Below is a small trained network, with its code and all its weights. Each question gives an input and a class and asks what happens when units are switched off, that is, made to give their printed mean instead of their output.

import numpy as np


def w(rows, s, z=0):
    codes = np.array(rows[::2]) - 128.0
    scale = np.full(codes.shape[1], s)
    scale[-1] = z or s
    return codes * scale


def norm(h):
    return h / np.sqrt((h * h).mean(-1, keepdims=True) + 1e-5)


def f(y):
    return y / 2 * (1 + np.tanh(0.7978845608 * (y + 0.044715 * y**3)))


def log_softmax(a):
    a = a - a.max(-1, keepdims=True)
    return a - np.log(np.exp(a).sum(-1, keepdims=True))


def net(x, mask):
    res = np.array(x, float).reshape(1, 3) / 4 @ E
    u = 0
    for l in range(3):
        y = f(norm(res) @ A[l][:, :-1].T + A[l][:, -1])
        res = res + np.where(mask[u : u + 6], y, B[l][:, -1]) @ B[l][:, :-1]
        u += 6
    return log_softmax(norm(res)[-1] @ U[:, :-1].T + U[:, -1])


A, B = {}, {}
E = w([
[139,163,213],'x0',
[166,98,86],'x1',
[52,84,254],'x2',
],0.0073)
A[0] = w([
[205,53,51,229],'0.n0',
[109,102,155,252],'0.n1',
[147,248,200,215],'0.n2',
[1,101,97,67],'0.n3',
[249,69,180,140],'0.n4',
[91,38,155,145],'0.n5',
],0.0093,0.0021)
B[0] = w([
[144,190,167,254],'0.n0',
[76,183,87,162],'0.n1',
[17,155,1,201],'0.n2',
[216,152,108,157],'0.n3',
[154,206,113,154],'0.n4',
[113,140,216,172],'0.n5',
],0.0072,0.0059)
A[1] = w([
[54,130,207,223],'1.n0',
[248,95,112,144],'1.n1',
[102,72,51,164],'1.n2',
[134,53,99,154],'1.n3',
[116,89,147,5],'1.n4',
[151,105,89,211],'1.n5',
],0.012,0.0015)
B[1] = w([
[94,253,86,253],'1.n0',
[92,152,129,219],'1.n1',
[6,106,157,152],'1.n2',
[222,244,255,112],'1.n3',
[182,46,80,117],'1.n4',
[134,143,237,161],'1.n5',
],0.0062,0.0055)
A[2] = w([
[142,111,39,157],'2.n0',
[2,96,177,96],'2.n1',
[157,136,118,81],'2.n2',
[147,184,118,202],'2.n3',
[49,211,123,252],'2.n4',
[169,121,126,76],'2.n5',
],0.0081,0.0014)
B[2] = w([
[73,132,206,150],'2.n0',
[180,255,160,158],'2.n1',
[182,148,141,129],'2.n2',
[118,82,132,186],'2.n3',
[91,71,83,255],'2.n4',
[198,245,118,120],'2.n5',
],0.0099,0.0084)
U = w([
[91,99,104,185],'0',
[199,100,217,17],'1',
[87,152,116,177],'2',
[185,68,207,2],'3',
[173,252,151,206],'4',
[96,188,165,38],'5',
],0.015,0.0057)

Each question gives the input, the list of numbers given to net, and the class t.
The units are the neurons (one row each of A and B). Each row of codes is followed by its name. A weight is (code - 128) times the scale printed after its matrix; where a second scale follows, it is the last column's (A, B and U).
mask holds one flag per neuron, layer by layer. A switched-off neuron (its flag False) gives its mean, the last column of its row in B, instead of its output. The means were averaged over made-up inputs and are rounded, as every weight is.
A unit's drop is (log p(t) with every unit on - log p(t) with that unit switched off) / (log p(t) with every unit on - log p(t) with every unit switched off).
The circuit of an input: a set's keep is (log p(t) with only the set's units on - log p(t) with every unit switched off) / (log p(t) with every unit on - log p(t) with every unit switched off). Starting from the 12 units with the biggest drops (on a tie, the unit counted first), units are removed one at a time, each time the one whose removal leaves the highest keep (on an exact tie, the one counted first), for as long as the keep stays at least 0.8.
units of the circuit, in order: the units of the circuit, biggest drop first
unit that matters most: the unit with the biggest drop
k most important neurons of layer l: the k neurons of layer l with the biggest drops, biggest first
drop when u is switched off: that unit's drop, to one decimal
input [-5,6,7], class 4: units of the circuit, in order	2.n1
input [-5,-2,8], class 4: 2 most important neurons of layer 0	0.n5; 0.n2
input [-4,8,-3], class 4: 3 most important neurons of layer 0	0.n0; 0.n2; 0.n1
input [-7,7,-7], class 4: 2 most important neurons of layer 1	1.n3; 1.n5
input [-3,-3,6], class 4: 2 most important neurons of layer 0	0.n5; 0.n2
input [-2,7,-5], class 4: units of the circuit, in order	0.n2; 2.n4
input [-2,6,-2], class 4: 3 most important neurons of layer 0	0.n0; 0.n2; 0.n1
input [3,7,2], class 4: 2 most important neurons of layer 1	1.n2; 1.n1
input [5,-3,-8], class 2: 2 most important neurons of layer 0	0.n2; 0.n3
input [-3,2,8], class 4: 2 most important neurons of layer 0	0.n5; 0.n2
input [-4,0,6], class 4: 2 most important neurons of layer 0	0.n5; 0.n2
input [7,-2,-5], class 2: drop when 0.n2 is switched off	0.2
input [6,-1,-5], class 2: drop when 0.n2 is switched off	0.3
input [-2,-1,6], class 4: drop when 0.n5 is switched off	0.4
input [-5,-4,8], class 4: drop when 2.n3 is switched off	0.1
input [8,-1,-3], class 2: unit that matters most	0.n2
